Below is a small trained network, with its code and all its weights. Each question gives an input and a class and asks what happens when units are switched off, that is, made to give their printed mean instead of their output.

import numpy as np


def w(rows, s, z=0):
    codes = np.array(rows[::2]) - 128.0
    scale = np.full(codes.shape[1], s)
    scale[-1] = z or s
    return codes * scale


def norm(h):
    return h / np.sqrt((h * h).mean(-1, keepdims=True) + 1e-5)


def f(y):
    return np.maximum(y, 0)


def log_softmax(a):
    a = a - a.max(-1, keepdims=True)
    return a - np.log(np.exp(a).sum(-1, keepdims=True))


def net(x, mask):
    res = np.array(x, float).reshape(1, 4) / 4 @ E
    u = 0
    for l in range(2):
        y = f(norm(res) @ A[l][:, :-1].T + A[l][:, -1])
        res = res + np.where(mask[u : u + 10], y, B[l][:, -1]) @ B[l][:, :-1]
        u += 10
    return log_softmax(norm(res)[-1] @ U[:, :-1].T + U[:, -1])


A, B = {}, {}
E = w([
[61,95,91,130,200,94,41,109,73,134,87,58],'x0',
[53,172,97,100,109,98,108,159,232,217,162,146],'x1',
[184,111,2,66,208,108,171,192,123,119,178,148],'x2',
[115,150,96,164,63,202,82,200,97,106,193,52],'x3',
],0.0014)
A[0] = w([
[185,119,159,119,117,28,157,124,171,138,110,188,68],'L0N1',
[136,138,111,176,69,164,49,212,89,134,211,61,124],'L0N2',
[102,136,53,82,143,126,137,125,187,219,219,171,71],'L0N3',
[163,151,197,182,112,119,124,104,77,151,99,88,52],'L0N4',
[51,83,75,164,180,75,65,141,77,158,113,35,99],'L0N5',
[169,124,139,111,82,152,217,214,201,186,166,177,56],'L0N6',
[156,20,92,99,148,150,127,122,74,42,111,131,122],'L0N7',
[77,159,136,64,40,118,102,127,186,181,99,134,1],'L0N8',
[67,226,250,168,68,147,62,106,152,137,113,106,27],'L0N9',
[143,120,28,50,138,64,187,185,143,147,186,143,170],'L0N10',
],0.0021,0.00077)
B[0] = w([
[99,128,56,130,137,159,118,51,171,99,127,43,200],'L0N1',
[125,127,86,91,182,138,247,2,235,119,135,55,226],'L0N2',
[162,146,203,204,125,74,140,134,47,136,160,90,215],'L0N3',
[167,119,91,146,108,121,130,185,131,178,125,172,172],'L0N4',
[82,179,188,40,141,182,124,158,121,57,97,225,229],'L0N5',
[48,191,162,65,174,169,57,136,63,64,73,143,217],'L0N6',
[104,205,188,176,99,50,113,140,113,213,180,103,213],'L0N7',
[138,127,129,139,112,63,155,156,84,98,146,96,174],'L0N8',
[198,59,89,158,137,165,92,222,148,173,94,158,212],'L0N9',
[157,68,128,159,79,169,73,133,128,178,84,136,253],'L0N10',
],0.0024,0.0026)
A[1] = w([
[124,150,167,93,60,163,181,152,187,85,126,226,3],'L1N1',
[141,73,161,111,151,43,157,32,177,177,74,189,136],'L1N2',
[241,178,174,141,78,148,169,120,125,52,162,187,161],'L1N3',
[116,130,67,171,55,193,110,128,164,83,177,59,89],'L1N4',
[48,187,105,122,104,30,82,180,208,175,172,119,96],'L1N5',
[95,121,142,174,83,125,105,145,206,204,106,89,206],'L1N6',
[232,82,1,52,186,117,125,202,77,129,187,146,216],'L1N7',
[90,106,119,89,179,96,91,31,138,103,75,158,137],'L1N8',
[190,99,177,244,130,98,171,114,28,57,137,90,40],'L1N9',
[131,51,179,162,78,114,105,91,131,121,72,131,82],'L1N10',
],0.0024,0.00049)
B[1] = w([
[20,81,153,75,200,162,74,179,87,92,69,68,179],'L1N1',
[183,98,35,136,81,226,178,115,144,87,247,35,238],'L1N2',
[18,157,110,84,215,50,33,116,94,122,85,102,205],'L1N3',
[179,53,63,69,163,130,202,46,179,78,124,171,195],'L1N4',
[189,175,189,148,139,58,164,77,5,67,137,116,201],'L1N5',
[190,101,97,156,150,85,145,121,99,174,154,183,195],'L1N6',
[119,84,210,218,33,155,83,121,186,187,61,182,252],'L1N7',
[79,164,122,74,94,208,184,177,196,39,135,97,215],'L1N8',
[125,197,131,121,113,27,170,151,142,196,215,148,203],'L1N9',
[160,125,55,131,132,136,86,186,157,188,135,187,186],'L1N10',
],0.0025,0.0028)
U = w([
[155,96,41,96,115,209,203,64,219,72,175,59,210],'0',
[166,50,133,207,65,155,50,179,162,220,63,199,200],'1',
[8,182,169,44,170,158,65,176,103,54,60,128,90],'2',
[169,208,156,164,118,2,151,120,58,157,199,113,1],'3',
],0.0062,0.00066)

Each question gives the input, the list of numbers given to net, and the class t.
The units are the neurons (one row each of A and B). Each row of codes is followed by its name. A weight is (code - 128) times the scale printed after its matrix; where a second scale follows, it is the last column's (A, B and U).
mask holds one flag per neuron, layer by layer. A switched-off neuron (its flag False) gives its mean, the last column of its row in B, instead of its output. The means were averaged over made-up inputs and are rounded, as every weight is.
A unit's drop is (log p(t) with every unit on - log p(t) with that unit switched off) / (log p(t) with every unit on - log p(t) with every unit switched off).
The circuit of an input: a set's keep is (log p(t) with only the set's units on - log p(t) with every unit switched off) / (log p(t) with every unit on - log p(t) with every unit switched off). Starting from the 12 units with the biggest drops (on a tie, the unit counted first), units are removed one at a time, each time the one whose removal leaves the highest keep (on an exact tie, the one counted first), for as long as the keep stays at least 0.8.
units of the circuit, in order: the units of the circuit, biggest drop first
k most important neurons: the k neurons with the biggest drops, biggest first
top k neurons in layer l: the k neurons of layer l with the biggest drops, biggest first
input [2,-5,-1,4], class 3: 4 most important neurons => [L1N9, L0N7, L0N1, L1N2]
input [-7,6,-6,-5], class 2: 4 most important neurons => [L0N6, L1N1, L0N10, L0N7]
input [0,5,-4,-1], class 3: units of the circuit, in order => [L1N5]
input [2,-5,5,1], class 1: top 2 neurons in layer 1 => [L1N7, L1N5]
input [8,7,-3,8], class 0: top 3 neurons in layer 0 => [L0N2, L0N6, L0N7]
input [5,7,5,-4], class 3: units of the circuit, in order => [L1N5, L0N3]
input [5,-6,5,5], class 3: top 4 neurons in layer 1 => [L1N9, L1N2, L1N8, L1N1]
input [-4,8,-6,-8], class 0: 3 most important neurons => [L1N2, L0N7, L0N1]
input [8,8,8,5], class 1: 4 most important neurons => [L1N7, L0N10, L0N6, L0N7]
input [-5,-2,-6,-6], class 0: 2 most important neurons => [L1N2, L0N1]
input [-3,-5,3,-4], class 3: top 3 neurons in layer 0 => [L0N7, L0N2, L0N5]
input [-1,6,1,-5], class 3: top 2 neurons in layer 0 => [L0N3, L0N2]
input [3,1,-5,3], class 1: 2 most important neurons => [L0N9, L1N2]
input [4,-5,-4,-3], class 3: units of the circuit, in order => [L1N9]
input [-6,-1,-5,-2], class 2: 4 most important neurons => [L1N1, L1N3, L0N10, L1N7]
input [-7,0,-2,-6], class 2: top 3 neurons in layer 0 => [L0N6, L0N2, L0N10]
input [-4,-6,4,-4], class 3: units of the circuit, in order => [L0N7, L1N9]
input [4,5,0,5], class 0: 2 most important neurons => [L0N2, L0N7]
input [-6,-6,8,-5], class 1: 3 most important neurons => [L1N7, L0N2, L0N5]
input [-2,-2,8,-1], class 1: units of the circuit, in order => [L1N7]
input [2,-4,1,-5], class 0: 2 most important neurons => [L1N2, L0N3]
input [4,-8,-5,8], class 0: 4 most important neurons => [L0N2, L1N4, L0N3, L1N5]
input [4,-1,-4,-4], class 0: 2 most important neurons => [L1N2, L0N6]
input [-1,5,7,5], class 1: 3 most important neurons => [L1N7, L0N10, L1N2]
input [-8,-8,-4,3], class 2: 2 most important neurons => [L1N3, L1N1]
input [-4,-8,-3,-5], class 3: top 2 neurons in layer 0 => [L0N2, L0N5]
input [-7,-6,-4,2], class 2: units of the circuit, in order => [L1N3]
